The symbols move the states like this.
*: neze->tiza, sige->difo, zema->devu, kova->mebu, tiza->keno, keno->papa, nodo->sasi, muso->role, kiru->dato, nome->nodo, zusa->rugo, sasi->nena, gopo->bope, dani->dule, pedi->dani, dato->sige, vosi->zusa, nusa->bagu, kava->muso, lola->dugi, feso->komo, tulo->neze, nesu->tavo, tivu->zupi, seso->nome, bagu->kova, difo->pati, papa->nesu, leto->gopo, mebu->kele, nena->sutu, dule->tivu, resa->mosu, kele->leto, tavo->nusa, lido->pedi, komo->lola, sutu->vosi, dugi->kiru, biso->feso, zupi->seso, devu->resa, pape->kava, bope->pape, rugo->biso, role->repi, repi->zema, mosu->pefu, pati->lido, pefu->tulo
&: neze->nome, sige->kele, zema->zusa, kova->pati, tiza->seso, keno->zupi, nodo->tulo, muso->feso, kiru->gopo, nome->neze, zusa->zema, sasi->pefu, gopo->kiru, dani->tavo, pedi->nusa, dato->leto, vosi->devu, nusa->pedi, kava->komo, lola->pape, feso->muso, tulo->nodo, nesu->dule, tivu->papa, seso->tiza, bagu->lido, difo->mebu, papa->tivu, leto->dato, mebu->difo, nena->mosu, dule->nesu, resa->sutu, kele->sige, tavo->dani, lido->bagu, komo->kava, sutu->resa, dugi->bope, biso->role, zupi->keno, devu->vosi, pape->lola, bope->dugi, rugo->repi, role->biso, repi->rugo, mosu->nena, pati->kova, pefu->sasi
$: neze->tulo, sige->dato, zema->repi, kova->bagu, tiza->neze, keno->tiza, nodo->nome, muso->kava, kiru->dugi, nome->seso, zusa->vosi, sasi->nodo, gopo->leto, dani->pedi, pedi->lido, dato->kiru, vosi->sutu, nusa->tavo, kava->pape, lola->komo, feso->biso, tulo->pefu, nesu->papa, tivu->dule, seso->zupi, bagu->nusa, difo->sige, papa->keno, leto->kele, mebu->kova, nena->sasi, dule->dani, resa->devu, kele->mebu, tavo->nesu, lido->pati, komo->feso, sutu->nena, dugi->lola, biso->rugo, zupi->tivu, devu->zema, pape->bope, bope->gopo, rugo->zusa, role->muso, repi->role, mosu->resa, pati->difo, pefu->mosu

The rows follow the links: the fewer symbols apart two states are, the more alike their rows tend to be.

Each row is also shifted at random along 3 hidden directions that mean nothing.

Some states, each with a row of numbers:
difo: [ 18   1   8 -24 -16  12  -7  42 -15  51 -21   3 -33 -35 -20  21  -1 -72   0 -20 -44   3 -11  11  -3 -32 -22 -16 -13  11  17 -38  38  -9]
seso: [-79  17 -33   3  -2 -26  13  18   2  -6  35   3   4  -2  10 -13  20   7  22   8  41 -37  34  20 -32   5  30  -1  30  19   0   8  -7 -15]
kava: [ 53 -13  33  -1  15  -6 -17 -56  22 -41 -41   9   0  -3 -45  39  14  17 -22   4 -33  39 -18 -27   7   9  -2   1  15  10 -10  23   4  34]
pati: [ -6 -11   4 -19 -17   8 -29  23   9  16   6 -10 -12 -31 -28  13  -6 -30   5   2 -48   3 -25   9 -21 -10  -5   8  -9  11  25 -17   6  16]
nome: [ 49  16 -39 -12  -1 -23  10  15 -12 -11  25 -11  11  15  29 -19  12  20   4   4  33 -30  30  -4  24  11  19  -9  -1  11   9  -8 -14 -25]
pedi: [ 16  -3  -4 -10  -6 -23  -3  47  14  25  -4  31 -20 -19 -27  24 -10 -69  15  -4 -42   3 -10   6 -33 -30   5   8  28  15  -7 -13  54 -18]
tavo: [ 73  12  -2  15   3 -19  28 -31  10 -31   2  -1  25  40  20 -13 -14  57 -17  10  42   4  10 -11  11  19  25  13  21 -11 -20  29 -20  -4]
devu: [-110   -5  -17   28    8   -1  -19   31   11    7   17    1   -6  -35  -18    0   35  -22   18   -8    1  -27   29   41  -34   -6    9  -24   -7   42   17   -4  -12   12]
lido: [-38   3  10 -18  -7 -14 -15  -4  23   3  -1   8 -21 -32 -48  28  16 -34   5  13 -51  -6  -2  16 -58  -5   1  20  43   9  -6  -4  26  15]
kova: [-50  26  12  -8  -9  10  42 -49 -12  -5 -14 -21  -2   7   5   6  18  33 -28   5  55  -7  29   9  -1  16   1  -9  21 -12 -25  14 -12  -9]
zupi: [ 57 -24 -37  18   1 -21 -38  53  13 -25  44 -15  35  29  39 -44 -41  35  28 -10  13 -10  -7  -3  29  -5  49 -14 -38  26  40  10 -46  -1]
komo: [ 60  -8  29  39  14  15  22 -18  -4  -4 -47  16   9  13   0  16   0   1 -23 -37  15  29  -3  -8  38 -10 -16 -40 -16   2 -24  15  10  -1]
nesu: [-40 -21 -10  38  -6  -3  -1  61   6  20  39   9  28  42  63 -53 -76   2  37 -18  30   3 -27   3  -2 -17  20  16 -14 -24   3   5  -7 -18]
nena: [-10  22 -13 -33  -5  -3  36   7 -36  39   9   3 -15  12  35  -9   3 -27  12   7  14 -22   4 -24  16   4 -29  15  13 -34 -12 -32  29 -48]
dugi: [-12  -2  25  24   1  27   8 -22  -1   0 -38 -12  -9 -19 -24  22  22   8 -31 -24  20  10  17  22   8  -3  -9 -39 -18  12  -7  15 -15  20]
nusa: [ 30  -4  -3  20   0  -3  27   0  -3  -9  -1  -7  21  37  42 -29 -28  44  -9 -10  55   7   3   0  21  10  19  -8  -4  -9  -8  24 -24 -12]

Complete each set of four: the symbols that take the first to the second take the third to the fourth.
Answers are names.
[ -7 -23  20  32  -1  35 -13   4   1   6 -17 -22  13 -14   4 -12  -7  16 -11 -29  14  19 -11  16  29  -6  -1 -39 -68  11  25   4 -39  29]
: [-61  11  28 -37 -18  23  13 -57 -14   4 -30 -33 -16  -9 -14  18  18  22 -20  12   6  15  -9 -14  -4  17 -22  10   7 -24  -5   0  -5  13]
:: [ -7 -27  19  23  13  -9 -23   2  21 -17 -30  21   0  -3 -25  24  -8 -24   5 -21 -28  32 -26  -5   9 -18  -2 -16 -12  24  -1  13  12  14]
: rugo

[  0  21 -36 -20  -8 -14  38  47 -36  44  12  13 -20  10  47 -21   1 -49  19 -15  33 -35  24  -1  23 -15  -7 -23  -3  -8   6 -35  40 -63]
: [ 19   2 -15  25  19 -17   0  10   4 -11 -19  24 -14 -28 -36  26  49 -31  -7 -17  -7 -11  38  19  -1 -15   3 -47   4  45  -5  -2  12   1]
:: [-20  11   3  22  18 -25  10 -28  13 -25 -36  38 -20 -25 -68  53  64 -31 -19   1  -9  -3  42  22 -30  -9   4 -29  50  43 -36  17  37   7]
: sasi

[-13 -23 -26  19   1 -27 -36  55  27 -13  39  13  20   9   5 -23 -36  -4  35  -6 -14  -4 -18  10 -18 -16  39   5  -2  26  23   4  -8   7]
: [-31 -12 -12  14  -1 -26 -27  48  24   0  29  19   1  -5  -9   2 -25 -35  26  -3 -30  -4 -11  19 -38 -25  26  10  16  20   3   4  17   3]
:: [ 35 -13  24  28  14   8  10 -23   0  -2 -32  19  15  32  15   2 -26  11  -8 -18  10  31 -28 -22  29   0 -18  -5  -8 -21 -30   9  10  -2]
: rugo

[ 15 -18   6  26  18 -11 -12  -1  19 -17 -32  28   1 -11 -38  34  15 -22  -2 -15 -20  20   2   0   0 -14   5 -35   5  34  -7   7  17  18]
: [ 31  -8 -31  15   3 -37 -16  52  17 -16  27  13  17  17  12 -15 -18  -2  20  -8   2  -8   4   8  -8 -15  39  -3   4  26  14   4  -3  -9]
:: [-64  13  29  13  13   0  38 -43   0   7 -31  28  -2  16  -6  16   0 -13  -6   3   8  10  -6 -18 -16   4 -30  25  44 -38 -50  12  39 -11]
: bagu

[ 95 -11   0 -21   4 -20 -35  -1  29 -39  11  -2   7  -7 -34  16   2  14  -3  22 -46  14 -14 -11 -10   8  26  18  15  19  17  12 -13  25]
: [-41 -11  29  46  15  13   8 -21   7  -2 -31  13  17  19   7   2 -22  14  -7 -19  20  25 -16  -1   6 -10 -10  -6 -11 -10 -28  24  -3   6]
:: [-33 -15  14   5   4  18 -18 -18   3 -11  15 -11  31  38  35 -34 -50  48  17  13   1  18 -45 -32  17  16 -18  39 -22 -44   4  13 -28  13]
: dule

[ 65   1  16   0   1  30  -9 -48   8 -32 -34 -36   3 -20 -33  18  41  50 -47   1   5  14  16  11  21  16  -4 -32 -31  17  21  12 -47  49]
: [-38 -22  22  45   6  29  -2  -6   2  -1 -22  -8  17  -4   4  -8 -14  18 -13 -31  21  22 -10  10  19  -9  -5 -31 -40  10   6  15 -29  23]
:: [-47  -3  33 -13   6   1  -1 -36   5  -6 -40  15 -16 -11 -39  41  13 -28  -9  -3 -27  26 -23 -12 -20  -5 -21   4  26  -7 -21   6  31  11]
: gopo

[ -3  26 -19   3   9 -54  18 -26  23 -45   6  24  -3  -1 -49  30  43  11 -16  26  11 -22  50  19 -58   8  39   4  84  32 -29  26  16  -1]
: [-17  11   0 -28  -1   9   3 -32 -17  -2  18 -11   5  22  29 -21  -7  33   7  33   3  -8 -14 -33   7  26 -22  39   5 -41  -3  -8 -10  -9]
:: [ 83  16 -12 -23   3 -21  -5 -17  10 -20  31   0  10  16 -10  -6   3  25   0  44 -21 -12   2 -10 -18  23   9  55  39 -20  -3   0  -5   3]
: kova

[ 26  -4  30 -31  -4  11  -9 -57  -2 -21 -38  -5  -8  -1 -30  34   5  10 -20   4 -30  31 -27 -31  13  14 -20   2   2  -7  -5   2   4  24]
: [ -5  17 -25 -23  -3   2 -11  24  -7  12  37  -5 -12 -28  -6  -4  30 -20  10  26 -21 -37  27  17 -27   1   2  16   3   5  22 -19  -3  -7]
:: [ 35  27 -22 -32   3 -12   1  -8  -2  -3  27   0 -12 -25 -28   5  41  -6  -5  44 -23 -35  31   3 -34  21   1  36  34  -5   1 -13  10   0]
: mebu

[ 17  31  -9 -39  -2  -6  26 -42 -22  -3  11  -8  -7  11  19   0  23  26  -5  33  13 -25  17 -32  13  31 -14  24  22 -29 -11  -9   4 -15]
: [ -1 -22 -28  15   7  10 -56  30  17 -23  50 -36  24 -20   4 -34   9  40  17  13 -16 -24   5  20  11  15  23  -8 -58  31  65  -3 -69  34]
:: [-67  15  16 -22 -25  28  42  -8 -32  50 -26 -12 -25 -10  21   4  -5 -35  -9 -22  28   2  -1  -3  18 -12 -27 -24  -7 -23  -8 -23  28 -23]
: dato

[-109   -6   17  -16  -14   22  -42  -12   20   -1   17  -36  -10  -43  -38   -2   16   11    2   22  -36   -7   -4   33  -53   10    2   23   -6   11   35    1  -33   46]
: [-58 -20  23 -23 -16  33 -27 -23  -3  -3  -5 -38   9   1   9  -7 -30  28   4   1 -11  28 -46 -20  18  11 -14   8 -44 -22  28   0 -32  33]
:: [-67  -1  17  -2 -14  35 -12  -5  -1  11  -9 -26 -13 -43 -27  13  25  -6 -10  -1  -8   0   4  30 -18  -1 -12 -20 -21  13  20  -2 -18  29]
: pape

[ 54 -29 -15   6   1 -23 -48  47  30 -18  33  11  21   3   3 -20 -37   2  28   0 -34  13 -27  -4  -7 -12  33   8 -14  26  28  12 -18  13]
: [-52   6   6   9  -8   9  25 -26  -1 -10   7 -24  16  23  33 -25 -14  55 -13   2  61  -2   8  11   5  13  16  -5  -4 -11  -5  24 -38   0]
:: [ -1  -2   1  -7   1  15  15  23 -32  44  -3  16  -6  26  49 -17 -38 -35  24 -11  -4   3 -28 -37  30 -14 -35  19 -12 -49 -11 -24  35 -36]
: mosu

[ 91  23 -20 -17   9 -19   5 -10  -7 -14 -15  10 -22 -29 -44  32  82 -12 -25  13  -7 -26  57  14   2  10   2 -26  17  38   2 -11   7  -2]
: [-57   9  -6   5  -1 -11   4  25   5  18  41  20  12  16  14 -20 -30 -11  25  19  -5 -19  -6  10 -46  -2   2  50  38 -25 -19   0  21 -18]
:: [-14  21  16 -24 -14  15  58 -12 -36  42 -42  -6 -24   2  17  15  13 -21 -22 -18  45  -3  20  -1  23 -13 -24 -30   8 -15 -23 -16  28 -39]
: kava

[-72   4  28  47   8  16  32 -23   2   9 -43  22  -2  -3 -14  22  11 -13 -19 -28  23  10  11  23 -12  -9 -16 -26   9  -2 -40  16  19   0]
: [-111  -21   12   -4  -18   40  -33   33    3   36   10  -34   -9  -41  -12   -9   -5  -25   10  -13  -22   -1  -18   34  -23  -13  -12   -8  -44   10   38  -16  -16   26]
:: [-68 -14  -9  32  -5   0 -23  52  17  13  55  -1  37  32  50 -55 -71  16  47   0  13  -4 -33   9 -27  -8  23  45  -4 -25   5   7 -15  -5]
: kova

[-25  20  17 -28  -9  10  15 -40   3   6 -31 -11 -39 -54 -66  52  67 -22 -36  13 -21  -7  30  26 -41  10 -20  -7  32  15  -7  -8  16  18]
: [ 37   7 -27  -5   5   2 -24  24  -5   0  30 -14  -5 -28  -4 -11  31  -4  11  18 -14 -31  25  11   1  11   6  -2 -18  21  31 -15 -25   7]
:: [-99   5 -29 -14  -9   9  -9  10 -13   3  56 -33  17  13  44 -44 -11  34  29  22  25 -35   1  -1  -6  27   1  27 -17 -16  29  -5 -37  -6]
: kele

